[[124 129 131 127 129 125 135 118 126 118 131 140 132]
 [107 125 136 118 152 131 154 152 139 123 106 109 131]]
=>
[[107 125 136 118 152 131 154 152 139 123 106 109 131]
 [124 129 131 127 129 125 135 118 126 118 131 140 132]]

[[151 149 149 145 141 142 141]
 [151 143 148 141 123 126 123]]
=>
[[151 143 148 141 123 126 123]
 [151 149 149 145 141 142 141]]

[[117 151 127 121 121 117 119]
 [138 116 125 134 132 133 133]]
=>
[[138 116 125 134 132 133 133]
 [117 151 127 121 121 117 119]]

[[129 135 126 128 129 123 141 107 137 134 127 130 117]
 [124 128 127 128 124 122 131 134 130 130 128 127 113]]
=>
[[124 128 127 128 124 122 131 134 130 130 128 127 113]
 [129 135 126 128 129 123 141 107 137 134 127 130 117]]

[[125 138  98 131 137 125]
 [119 120 126 118 125 119]]
=>
[[119 120 126 118 125 119]
 [125 138  98 131 137 125]]

[[113 128 129 114 121 125 117 111 122 115 115 119]
 [101 123 126 113 119 122 110 110 119 113 113 118]]
=>
[[101 123 126 113 119 122 110 110 119 113 113 118]
 [113 128 129 114 121 125 117 111 122 115 115 119]]

[[116 118 147 118 120 146 111 122 106 110]
 [115 117 150 118 120 149 107 121 103 106]]
=>
[[115 117 150 118 120 149 107 121 103 106]
 [116 118 147 118 120 146 111 122 106 110]]
---
[[118 105 148]
 [135 122 135]
 [130 147 118]]
=>
[[118 105]
 [135 122]]

[[140 153]
 [111 145]
 [120 121]]
=>
[[140 153]
 [111 145]]

[[121 112 115 105]
 [143 112 141 137]
 [139 138 135 129]]
=>
[[121 112]
 [143 112]]

[[149 135 143]
 [148 128 146]
 [137 152 119]
 [130 153 112]]
=>
[[149 135]
 [148 128]]

[[138 151 122 130 127]
 [118 104 132 123 127]]
=>
[[138 151]
 [118 104]]

[[115 151 116 118 150]
 [128 108 127 124 110]
 [129 101 128 125 103]
 [119 140 119 120 139]]
=>
[[115 151]
 [128 108]]
---
[[124 122 122 123 151 121 126 148 107 125 100]
 [135 127 131 132 110 126 125 115 134 124 136]
 [119 124 122 124 140 120 129 142 112 130 109]
 [127 133 128 131 128 132 129 121 135 131 138]
 [139 135 137 135 109 136 134 109 145 128 151]
 [127 126 123 122 152 124 128 153 113 128 110]
 [120 122 118 124 149 121 125 145 108 125 104]]
=>
[[135 127 131 132 110 126 125 115 134 124 136]
 [127 133 128 131 128 132 129 121 135 131 138]
 [127 126 123 122 152 124 128 153 113 128 110]]

[[131 123 123 130 113 103 135 143 127 123 123 125]
 [136 124 125 131 114 103 135 137 126 123 125 124]
 [138 128 127 136 121 103 133 131 120 124 127 124]
 [121 128 125 127 127 103 127 137 128 129 125 128]]
=>
[[136 124 125 131 114 103 135 137 126 123 125 124]
 [121 128 125 127 127 103 127 137 128 129 125 128]]

[[135 149 131 106 150 127 124 146]
 [126 108 143 142 124 120 110 136]]
=>
[[126 108 143 142 124 120 110 136]]

[[117 122 120 133 147 118 124 115 124 130]
 [136 147 138 149 129 113 124 133 140 155]
 [125 125 125 130 112 119 127 127 128 131]]
=>
[[136 147 138 149 129 113 124 133 140 155]]

[[124 107 126 123 133 125 128 124 138 132 131 136]
 [136 122 133 145 109 123 135 127 115 121 114 120]
 [132 116 130 138 134 123 135 119 127 144 127 128]
 [124 106 134 131 128 120 123 128 128 138 133 129]]
=>
[[136 122 133 145 109 123 135 127 115 121 114 120]
 [124 106 134 131 128 120 123 128 128 138 133 129]]

[[105 109 129 134]
 [140 149 120 128]
 [112 129 113 116]
 [135 112 149 140]
 [154 148 147 134]]
=>
[[140 149 120 128]
 [135 112 149 140]]

[[145 122]
 [102 144]
 [118 136]
 [139 121]
 [148 119]
 [120 128]
 [113 134]
 [140 120]
 [150 118]]
=>
[[102 144]
 [139 121]
 [120 128]
 [140 120]]

[[130 117 131 143]
 [135 117 105 128]
 [147 138 126 116]
 [124 124 121 129]]
=>
[[135 117 105 128]
 [124 124 121 129]]

[[135 142 136 129 121 136 130 120 137 125 125 137 118 138 122]
 [119 115 131 119 114 130 129 115 131 126 129 116 106 125 110]]
=>
[[119 115 131 119 114 130 129 115 131 126 129 116 106 125 110]]
